Below is a small trained network, with its code and all its weights. Each question gives an input and a class and asks what happens when units are switched off, that is, made to give their printed mean instead of their output.

import numpy as np


def w(rows, s, z=0):
    codes = np.array(rows[::2]) - 128.0
    scale = np.full(codes.shape[1], s)
    scale[-1] = z or s
    return codes * scale


def norm(h):
    return h / np.sqrt((h * h).mean(-1, keepdims=True) + 1e-5)


def f(y):
    return np.maximum(y, 0)


def log_softmax(a):
    a = a - a.max(-1, keepdims=True)
    return a - np.log(np.exp(a).sum(-1, keepdims=True))


def net(x, mask):
    res = np.array(x, float).reshape(1, 3) / 4 @ E
    u = 0
    for l in range(2):
        y = f(norm(res) @ A[l][:, :-1].T + A[l][:, -1])
        res = res + np.where(mask[u : u + 15], y, B[l][:, -1]) @ B[l][:, :-1]
        u += 15
    return log_softmax(norm(res)[-1] @ U[:, :-1].T + U[:, -1])


A, B = {}, {}
E = w([
[22,108,106,111],'x0',
[188,157,2,208],'x1',
[182,33,146,131],'x2',
],0.0058)
A[0] = w([
[147,42,55,175,99],'0.n0',
[145,64,91,114,60],'0.n1',
[151,146,203,125,59],'0.n2',
[143,163,113,190,59],'0.n3',
[141,95,128,97,76],'0.n4',
[77,191,192,124,4],'0.n5',
[52,227,178,159,79],'0.n6',
[16,85,95,95,95],'0.n7',
[112,2,82,115,54],'0.n8',
[119,165,171,9,103],'0.n9',
[218,121,130,107,138],'0.n10',
[69,36,102,136,79],'0.n11',
[30,31,39,172,108],'0.n12',
[132,120,181,82,32],'0.n13',
[146,51,120,58,103],'0.n14',
],0.0083,0.0023)
B[0] = w([
[38,100,89,140,243],'0.n0',
[159,140,90,145,174],'0.n1',
[125,132,142,154,193],'0.n2',
[66,111,109,81,194],'0.n3',
[89,133,62,151,155],'0.n4',
[108,139,96,133,201],'0.n5',
[157,121,123,18,244],'0.n6',
[209,188,174,141,241],'0.n7',
[206,106,76,98,217],'0.n8',
[163,48,89,168,248],'0.n9',
[164,168,184,61,241],'0.n10',
[189,151,174,67,203],'0.n11',
[195,114,254,168,252],'0.n12',
[32,70,78,212,192],'0.n13',
[128,79,32,85,209],'0.n14',
],0.006,0.0036)
A[1] = w([
[132,115,177,121,131],'1.n0',
[87,104,144,110,66],'1.n1',
[229,193,224,140,118],'1.n2',
[201,83,220,152,253],'1.n3',
[15,34,116,168,203],'1.n4',
[101,112,175,157,124],'1.n5',
[103,177,121,167,188],'1.n6',
[23,70,193,55,91],'1.n7',
[49,96,70,90,56],'1.n8',
[85,161,130,207,25],'1.n9',
[127,255,190,195,134],'1.n10',
[214,210,108,251,162],'1.n11',
[127,165,103,205,140],'1.n12',
[149,76,76,73,132],'1.n13',
[74,193,98,70,241],'1.n14',
],0.0096,0.003)
B[1] = w([
[84,132,79,108,161],'1.n0',
[131,101,118,157,142],'1.n1',
[97,143,205,95,218],'1.n2',
[95,163,102,95,255],'1.n3',
[130,193,74,169,173],'1.n4',
[105,55,95,134,141],'1.n5',
[157,56,101,136,154],'1.n6',
[105,75,146,175,192],'1.n7',
[120,185,128,93,147],'1.n8',
[66,123,126,138,136],'1.n9',
[160,103,179,71,174],'1.n10',
[41,90,169,127,216],'1.n11',
[92,80,120,139,158],'1.n12',
[170,187,130,130,191],'1.n13',
[254,116,56,139,196],'1.n14',
],0.0081,0.0079)
U = w([
[73,22,84,252,203],'0',
[254,108,119,128,237],'1',
[113,115,243,118,239],'2',
[192,212,126,151,14],'3',
[103,172,190,235,1],'4',
],0.012,0.0033)

Each question gives the input, the list of numbers given to net, and the class t.
The units are the neurons (one row each of A and B). Each row of codes is followed by its name. A weight is (code - 128) times the scale printed after its matrix; where a second scale follows, it is the last column's (A, B and U).
mask holds one flag per neuron, layer by layer. A switched-off neuron (its flag False) gives its mean, the last column of its row in B, instead of its output. The means were averaged over made-up inputs and are rounded, as every weight is.
A unit's drop is (log p(t) with every unit on - log p(t) with that unit switched off) / (log p(t) with every unit on - log p(t) with every unit switched off).
The circuit of an input: a set's keep is (log p(t) with only the set's units on - log p(t) with every unit switched off) / (log p(t) with every unit on - log p(t) with every unit switched off). Starting from the 12 units with the biggest drops (on a tie, the unit counted first), units are removed one at a time, each time the one whose removal leaves the highest keep (on an exact tie, the one counted first), for as long as the keep stays at least 0.8.
units of the circuit, in order: the units of the circuit, biggest drop first
most important unit: the unit with the biggest drop
top k neurons: the k neurons with the biggest drops, biggest first
top k neurons in layer l: the k neurons of layer l with the biggest drops, biggest first
drop when u is switched off: that unit's drop, to one decimal
input [-3,-6,-8], class 1: units of the circuit, in order => 1.n14, 0.n12
input [-7,7,7], class 0: units of the circuit, in order => 0.n0, 1.n11, 1.n14
input [-3,-5,-7], class 1: units of the circuit, in order => 1.n14, 0.n12
input [8,6,-4], class 2: top 2 neurons => 0.n12, 0.n7
input [6,4,-6], class 1: top 4 neurons => 1.n14, 0.n6, 0.n9, 1.n6
input [-5,-7,-4], class 0: most important unit => 0.n13
input [4,-3,8], class 1: units of the circuit, in order => 0.n8, 1.n11
input [-4,8,5], class 0: units of the circuit, in order => 1.n11, 1.n14
input [7,-7,-2], class 0: units of the circuit, in order => 1.n7, 1.n2, 1.n4
input [-3,-2,-3], class 3: top 2 neurons in layer 0 => 0.n9, 0.n6
input [1,1,3], class 3: units of the circuit, in order => 1.n13, 0.n9
input [3,-5,-5], class 0: top 2 neurons in layer 0 => 0.n9, 0.n8
input [-8,6,5], class 2: units of the circuit, in order => 1.n11, 1.n14, 0.n9, 1.n2
input [-6,7,-7], class 0: most important unit => 1.n11
input [7,-5,-7], class 1: top 2 neurons => 1.n14, 0.n7
input [-8,7,-7], class 2: top 2 neurons in layer 1 => 1.n10, 1.n11
input [3,-6,-4], class 0: top 2 neurons => 1.n7, 0.n9
input [1,2,3], class 3: top 2 neurons => 1.n13, 1.n7
input [3,-6,-7], class 1: top 3 neurons => 1.n14, 0.n6, 1.n11
input [5,4,-1], class 2: most important unit => 0.n12
input [-1,-5,-4], class 0: top 2 neurons => 1.n7, 0.n13
input [7,4,-4], class 2: top 2 neurons in layer 0 => 0.n12, 0.n7
input [-5,1,-8], class 1: top 2 neurons => 1.n14, 0.n12
input [1,8,-6], class 0: drop when 1.n11 is switched off => 0.2
input [-1,7,-6], class 0: drop when 1.n12 is switched off => 0.1
input [-1,-1,3], class 3: drop when 0.n7 is switched off => 0.1
